How the nodes are linked:
φ: LL->FD, BH->NL, HC->DM, MD->PQ, MJ->GM, MR->NS, TP->CP, ZL->RT, DS->DZ, DZ->GL, BS->MJ, ZC->HR, SG->BH, ZH->FS, MT->TP, ZS->HQ, LJ->HF, JH->BM, GL->ZZ, NS->ZS, BT->TL, HT->ZB, PZ->DL, TG->DT, GH->SJ, CR->DN, JN->ZD, FF->BS, TC->PG, GR->LB, DJ->MF, ZR->JD, LC->DS, HF->GH, LP->MD, DN->ZL, HG->LL, MC->TG, DT->HT, QP->ML, GM->SZ, NF->LJ, LQ->PZ, CP->GF, TL->LP, NL->GR, GZ->CR, CH->QP, GF->QJ, QG->JC, JD->JJ, HR->JH, HQ->GB, ZF->DJ, NH->ZH, ZD->LQ, JQ->ZC, MF->TC, DM->HG, NZ->NQ, FG->MM, JJ->QG, FS->NZ, ML->FG
ε: LL->QG, BH->TG, HC->ZR, MD->PZ, MJ->HR, RT->MM, MR->FF, TP->NS, ZL->FG, DS->BH, DZ->NL, BS->ZC, DL->PG, ZC->TP, SG->MC, ZH->DS, MT->MR, ZS->MJ, LJ->TL, JH->GF, ZZ->LB, GL->GR, BM->QJ, NS->BS, BT->JN, PQ->DL, HT->NZ, PZ->TC, TG->ZH, GH->MD, CR->QP, JN->ZF, FF->JQ, TC->GH, GR->HT, DJ->LJ, NQ->ZZ, ZR->GZ, LC->SG, SJ->PQ, HF->LP, LP->LQ, DN->ML, LB->ZB, HG->JJ, MC->NH, DT->FS, QP->DM, GM->JH, ZB->NQ, NF->BT, LQ->MF, CP->ZS, TL->ZD, NL->DT, QJ->GB, GB->SZ, GZ->CH, CH->HC, MM->FD, GF->HQ, QG->ZL, JD->CR, HR->CP, HQ->GM, ZF->NF, NH->LC, ZD->DJ, JQ->MT, SZ->BM, MF->HF, DM->JD, NZ->GL, JC->RT, FG->LL, FD->JC, JJ->DN, FS->DZ, PG->SJ, ML->HG
β: LL->PZ, BH->QP, HC->JN, MJ->FS, RT->SJ, MR->MC, TP->BH, ZL->GH, DS->CR, DZ->DN, BS->ZH, ZC->DS, SG->CH, ZH->JD, MT->SG, ZS->DT, JH->GL, ZZ->RT, GL->ZL, BM->ZZ, NS->TG, HT->LL, TG->DM, CR->LJ, FF->NH, GR->FG, NQ->JC, ZR->ZF, LC->GZ, DN->HF, LB->MM, HG->LQ, MC->HC, DT->HG, QP->TL, GM->NZ, ZB->FD, CP->NL, NL->ML, QJ->LB, GB->ZB, GZ->NF, CH->BT, MM->PQ, GF->GR, QG->TC, JD->DJ, HR->DZ, HQ->HT, NH->ZR, JQ->LC, SZ->NQ, DM->ZD, NZ->QG, JC->PG, FG->MD, FD->DL, JJ->MF, FS->JJ, ML->LP
ρ: LL->FG, BH->DS, HC->CH, MD->GH, MJ->ZS, RT->JC, MR->MT, TP->ZC, ZL->QG, DS->ZH, DZ->FS, BS->NS, DL->PQ, ZC->BS, SG->LC, ZH->TG, MT->JQ, ZS->CP, LJ->DJ, JH->GM, ZZ->NQ, GL->NZ, BM->SZ, NS->TP, BT->NF, PQ->SJ, HT->GR, PZ->MD, TG->BH, GH->TC, CR->JD, JN->BT, FF->MR, TC->PZ, GR->GL, DJ->ZD, NQ->ZB, ZR->HC, LC->NH, SJ->PG, HF->MF, LP->HF, DN->JJ, LB->ZZ, HG->ML, MC->SG, DT->NL, QP->CR, GM->HQ, ZB->LB, NF->ZF, LQ->LP, CP->HR, TL->LJ, NL->DZ, QJ->BM, GB->QJ, GZ->ZR, CH->GZ, MM->RT, GF->JH, QG->LL, JD->DM, HR->MJ, HQ->GF, ZF->JN, NH->MC, ZD->TL, JQ->FF, SZ->GB, MF->LQ, DM->QP, NZ->HT, JC->FD, FG->ZL, FD->MM, JJ->HG, FS->DT, PG->DL, ML->DN
χ: BH->GR, HC->HG, MJ->SZ, MR->ZS, TP->GF, DS->GL, DZ->ZZ, BS->GM, ZC->JH, SG->NL, ZH->NZ, MT->CP, ZS->GB, LJ->GH, NS->HQ, BT->LP, TG->HT, CR->ZL, JN->LQ, FF->MJ, DJ->TC, ZR->JJ, LC->DZ, HF->SJ, LP->PQ, DN->RT, HG->FD, MC->DT, DT->ZB, QP->FG, NF->HF, LQ->DL, CP->QJ, TL->MD, NL->LB, GZ->DN, CH->ML, JD->QG, HR->BM, ZF->MF, NH->FS, ZD->PZ, JQ->HR, MF->PG, DM->LL, JJ->JC, FS->NQ, ML->MM
π: LL->HT, BH->TP, HC->MC, MD->FG, RT->ZZ, ZL->GL, DS->ZC, DZ->HR, DL->FD, SG->MT, ZH->BS, LJ->CR, ZZ->BM, GL->JH, BT->CH, PQ->MM, HT->HQ, PZ->LL, TG->NS, GH->ZL, CR->DS, JN->HC, TC->QG, GR->GF, DJ->JD, NQ->SZ, ZR->NH, LC->JQ, SJ->RT, HF->DN, LP->ML, DN->DZ, LB->QJ, HG->DT, MC->MR, DT->ZS, QP->BH, ZB->GB, NF->GZ, LQ->HG, TL->QP, NL->CP, GZ->LC, CH->SG, MM->LB, QG->NZ, JD->ZH, ZF->ZR, NH->FF, ZD->DM, MF->JJ, DM->TG, NZ->GM, JC->NQ, FG->GR, FD->ZB, JJ->FS, FS->MJ, PG->JC, ML->NL

The rows follow the links: the fewer symbols apart two nodes are, the more alike their rows tend to be.

Each row is also shifted at random along 8 hidden directions that mean nothing.

Some nodes, each with a row of numbers:
GH	[-49,-23,15,8,-2,-7,6,-18,17,-11,-5,23,-8,23,0,-7,-4,26,-14,8,12,22,-2,6,-20,-20,28,6,3,10,12,-10,4,8,27,-20,10,27,-14,-5,-3,19,-18,-22,4,-17,6,-5,11,15,-4,-15,3]
DT	[92,14,-4,-31,-10,-61,24,-30,-50,-10,-39,-43,-37,21,13,-52,-7,-47,-6,-17,-8,-5,43,-6,-27,29,-52,0,43,88,-4,-28,99,11,-42,-33,-2,1,-10,0,45,-17,4,-19,-22,31,-72,35,-27,-51,-23,2,10]
HT	[-10,-8,3,-8,25,-56,-6,24,-15,-37,32,-21,-7,-38,-11,-5,47,-16,-8,-28,-12,-20,27,-24,3,17,-22,1,0,13,37,19,4,61,6,13,-24,48,5,-12,20,-18,-9,13,47,-30,64,10,-27,21,-36,36,27]
ZS	[-8,15,-16,-35,-14,67,13,2,-33,84,6,-20,15,-20,-17,3,-15,-12,5,-16,-44,-12,-6,-27,3,18,-18,17,-34,-56,-26,7,-73,-46,-32,27,-16,-63,-15,-14,-29,-26,56,32,-11,-5,4,-21,-27,-4,59,-11,-36]
BH	[-50,4,-11,5,-29,17,5,72,-32,68,-33,2,18,6,0,37,-5,21,-35,38,-64,-25,-4,-24,56,7,-10,6,-13,-66,27,-7,-34,-43,2,1,-8,-64,35,0,-22,13,-20,55,4,2,-22,-48,15,-1,-3,-6,34]
ML	[-64,-18,-4,30,-10,15,-13,-5,-4,-108,-50,-5,-22,-2,50,8,-22,57,-52,-57,-5,14,-42,22,-1,-17,-15,-35,38,97,-65,-4,70,21,15,18,10,41,63,-21,-5,-18,-36,19,19,13,-18,0,15,25,-63,-50,19]
JN	[-22,-9,-6,12,17,-5,43,56,-31,-4,-38,-22,29,15,9,-6,-22,23,-9,41,-46,-56,-21,2,0,21,-19,-5,24,20,18,-59,58,-35,-10,-27,38,-59,106,29,-25,-30,22,-31,-2,-25,-19,-36,19,21,-67,20,23]
SJ	[87,-16,39,27,52,11,38,-26,5,-85,33,42,26,10,4,-73,18,-3,11,45,69,-17,70,-4,-62,30,34,7,-12,44,-24,-88,27,2,7,-10,46,60,18,3,-64,36,88,-75,9,-26,15,-56,-26,87,-105,51,-24]
GM	[-10,-5,-8,-17,0,-49,-13,-3,-8,0,36,1,-9,-8,14,32,20,-47,16,22,41,7,45,-25,16,25,-3,9,-5,27,12,-27,27,2,8,-13,-28,2,-39,-8,20,26,15,28,-27,19,-47,-14,-27,-22,0,24,-7]
BT	[35,9,10,11,-25,-29,14,-10,-12,25,-59,-6,-8,26,-5,-26,-23,24,-12,-20,-27,21,20,17,8,-49,-13,-23,-2,-9,53,49,-22,16,-3,-27,39,18,-17,17,25,-3,-50,-16,24,-15,50,12,42,-26,5,-11,34]
NL	[22,14,12,4,-4,43,4,50,-31,52,3,20,25,-10,-24,-10,3,10,-15,33,-34,-26,18,-26,30,1,7,12,-41,-94,14,3,-98,-5,9,16,-11,-21,-7,-16,-48,16,-5,30,40,-13,43,-31,-8,38,3,8,32]
MD	[-38,-28,22,16,-13,-63,-29,-23,30,-59,-25,-6,-63,37,39,-4,18,35,-35,-27,27,52,19,6,-11,-22,4,-37,39,85,9,12,90,40,32,-15,-38,57,-45,-2,61,20,-69,-9,-22,3,-55,18,33,-31,-15,-34,33]
LP	[-2,-11,22,12,-10,44,12,-2,15,37,-23,7,-15,40,10,-22,-2,47,-10,1,-7,15,38,-15,-11,-9,9,-24,-14,-5,17,-21,-19,-32,13,6,2,-17,-35,8,-7,23,23,-23,-36,-24,-12,-56,29,10,11,-20,-7]
LC	[59,16,6,3,-26,62,-27,-48,42,10,-4,24,-25,7,30,10,12,-17,23,-13,50,91,62,32,15,-23,20,-11,-29,-1,-34,39,-49,-44,-42,24,3,33,-119,22,15,26,73,-2,-40,15,-35,-40,20,-16,52,-8,-94]
DS	[-66,8,-14,15,-13,4,-31,20,18,-32,-7,29,18,-12,16,54,-3,8,-17,-2,7,29,-30,28,37,-13,16,17,-5,-9,-19,31,-8,-14,-9,9,7,9,19,9,-8,0,-1,43,18,14,-6,-1,13,5,4,-1,-24]
MJ	[38,7,-15,-5,10,15,6,4,-5,13,36,-2,31,-27,-1,10,2,-43,36,3,23,-19,29,-16,8,26,-11,19,-18,-5,2,-15,-25,-9,-15,4,14,-29,-5,6,-18,7,65,14,-9,4,13,-33,-31,11,-8,31,-33]
NQ	[-59,-22,-12,-2,15,-54,-19,-4,8,-26,55,-4,-3,-15,5,34,16,-12,6,-5,24,-14,-6,-24,3,14,-1,1,8,25,12,-16,30,33,46,-8,-34,11,-5,-20,17,7,-26,17,-1,10,-4,19,-23,-5,0,14,26]
ZF	[-25,4,-14,11,8,74,10,14,47,37,-8,-7,29,-5,-14,21,-40,29,33,-10,-28,-9,-92,29,-7,-13,4,-11,3,-41,-29,13,-22,-49,-5,23,19,-68,55,19,-12,-20,16,-28,-35,-12,7,1,41,4,36,-29,-23]
NH	[13,23,-27,9,-8,40,-12,-3,18,-13,3,-25,1,-20,9,32,-31,-23,25,16,5,-3,-99,48,5,-4,-6,-5,19,-14,-64,6,16,-8,-25,5,-3,-17,28,13,-3,-32,-26,-2,-27,51,-43,74,16,-24,27,-25,-20]
ZC	[8,30,-11,8,-6,24,-33,47,50,21,18,24,39,-41,-48,40,-2,-13,27,-87,-26,13,-37,18,36,9,7,9,-19,-6,19,93,-28,-28,-25,56,4,-68,59,-3,20,-5,41,43,30,7,48,-45,-7,4,33,1,-20]
LJ	[-107,-28,-2,28,-3,1,-12,3,20,-37,-30,18,-8,14,37,34,-15,54,-27,5,9,29,-20,21,4,-23,13,-18,16,34,-7,-14,25,-14,18,-20,22,19,17,23,3,2,-2,7,-10,-15,-15,-22,39,11,-10,-24,-19]

Start here and follow the symbols in turn, left to right. Where do you end up?
Answer with the node's name.
[24,8,-7,-3,10,57,40,14,-33,21,-19,-19,14,-12,2,-20,-9,4,10,31,-33,-27,-23,13,-6,-5,-17,-4,-18,-63,-22,-18,-58,-19,-29,0,26,-6,24,34,-44,-33,23,-33,16,-27,36,20,21,27,-10,8,-25]
π β β ρ π χ φ π π: GF
[-13,-14,15,12,-8,-75,10,-29,-21,-13,-27,29,9,37,1,-26,0,26,-11,9,9,21,52,15,-7,-52,17,8,-11,-2,72,3,-23,41,27,-59,48,66,-20,19,10,23,-29,-22,57,-40,73,1,18,10,-19,25,33]
ε ρ π β ρ π ε ρ χ: JC
[-100,-20,-10,26,5,36,-2,26,1,-52,-17,26,32,4,32,43,-14,36,-18,31,1,-1,-37,22,15,-9,24,14,-5,-8,-33,-22,-13,-20,8,-9,37,8,60,17,-50,-2,19,12,14,-10,8,-35,19,52,-36,0,-32]
φ ε φ β ε φ ε ρ: DL
[0,-15,17,-12,16,-37,35,-2,-16,57,-18,-21,-8,23,-12,-34,4,20,1,42,-32,-23,33,-21,-13,-19,-8,-9,-8,-46,61,-22,-30,13,8,-30,9,10,-26,15,7,0,-18,-38,6,-54,36,3,27,-2,3,21,27]
π ρ ρ φ π π: JH
[-40,7,-24,-11,4,-2,8,23,-43,-18,13,-21,18,-39,-15,9,-3,-12,-16,-27,-34,-48,-38,-17,-1,25,-26,14,5,5,-23,-3,10,16,-6,12,-5,-9,62,-33,-27,-39,7,37,39,12,18,19,-42,14,-10,-3,12]
ρ φ β π ε ρ β: LB
[54,-13,26,-7,29,-38,31,-20,-19,-27,19,-10,-11,-2,-10,-68,25,-8,0,-14,9,-16,70,-29,-34,14,-9,-4,3,45,39,-22,18,34,4,2,8,38,-17,-12,11,6,35,-36,14,-39,39,-26,-32,22,-43,33,15]
β ρ ρ π π ε ρ: ZZ
[-42,-9,6,9,6,-38,-41,52,3,-28,24,6,-9,-20,9,45,46,-11,-29,-3,4,-1,35,-30,48,27,-8,-5,6,29,22,4,36,13,17,20,-50,2,1,-19,18,18,-12,60,3,12,-34,-36,-24,6,-35,11,25]
β φ ε ε π ε ρ ρ ε: SZ
[74,11,10,0,-8,-40,-9,1,-1,9,-14,4,-17,29,-30,-36,-5,-18,-12,-54,-14,-19,-3,-20,-23,35,-8,4,37,76,18,10,94,-4,6,9,-28,-69,42,-55,41,14,-31,2,-5,36,-59,-2,-27,-34,-8,-26,55]
ρ ρ π ε ε ρ ρ: SZ
[-16,-7,-3,11,14,50,-3,-25,57,-19,18,-8,9,-20,-5,4,-26,29,29,-48,5,12,-78,28,-28,-25,13,-28,6,5,-32,26,-18,-4,9,27,12,3,22,8,4,-19,-2,-36,-16,-15,43,33,29,8,31,-36,-22]
ρ ε π φ ρ ε φ ε: RT
[78,21,-1,19,-5,-26,-24,15,-5,-47,-13,-7,-23,-10,14,8,20,-32,2,1,18,20,37,18,33,8,-8,-6,16,42,-16,19,41,12,-33,11,-5,31,-9,18,17,3,-6,9,-6,43,-43,7,-2,-7,-45,19,-3]
ρ φ ρ φ β π ρ φ φ ρ: QJ
[-29,-10,-5,-12,8,-13,20,-32,-12,15,17,-9,15,6,-13,-11,-27,8,11,-12,-7,-37,-28,-19,-35,-12,-6,10,-4,-4,11,-21,-10,20,34,-23,16,-18,22,-30,-10,-4,-17,-10,12,-7,40,15,-20,3,28,-6,34]
π ρ β π π β: ZB
[34,-1,8,4,-8,-6,15,-91,-31,-74,-22,22,3,21,15,-59,-30,2,-12,-39,45,18,19,14,-59,-14,12,13,14,86,-45,-29,42,29,1,-26,39,56,-1,-40,-21,3,16,-20,25,7,12,10,-37,19,-18,-24,-6]
π ρ ε β ε β ε ρ ρ ε: PQ
[38,3,0,-11,-17,2,34,16,-14,67,-71,-36,-21,44,-7,-27,-46,-10,4,-17,-66,-29,-28,2,-27,38,-36,-12,46,64,4,-29,105,-71,-48,-19,9,-112,65,16,39,-32,25,-39,-64,9,-88,-13,17,-52,17,-23,-6]
φ π χ ε π β β: JC
[71,14,14,14,12,-23,-17,80,23,14,17,15,12,-23,-11,14,49,-25,8,2,-1,-6,78,-22,57,47,4,-2,-19,0,54,24,1,-23,-18,32,-20,-45,8,17,17,29,48,27,-6,-2,-11,-83,-11,14,-41,54,-1]
ε φ β ρ ρ ε ε π χ: GB
[-6,-7,8,-5,-8,39,-45,20,61,47,34,10,-35,2,-8,33,26,-2,2,-55,10,36,21,-44,15,40,12,-15,-8,31,-3,25,15,-60,5,62,-70,-65,-47,-34,35,30,50,44,-61,16,-75,-77,-16,-25,52,-29,-30]
β ρ β ρ β π π ρ: ZB
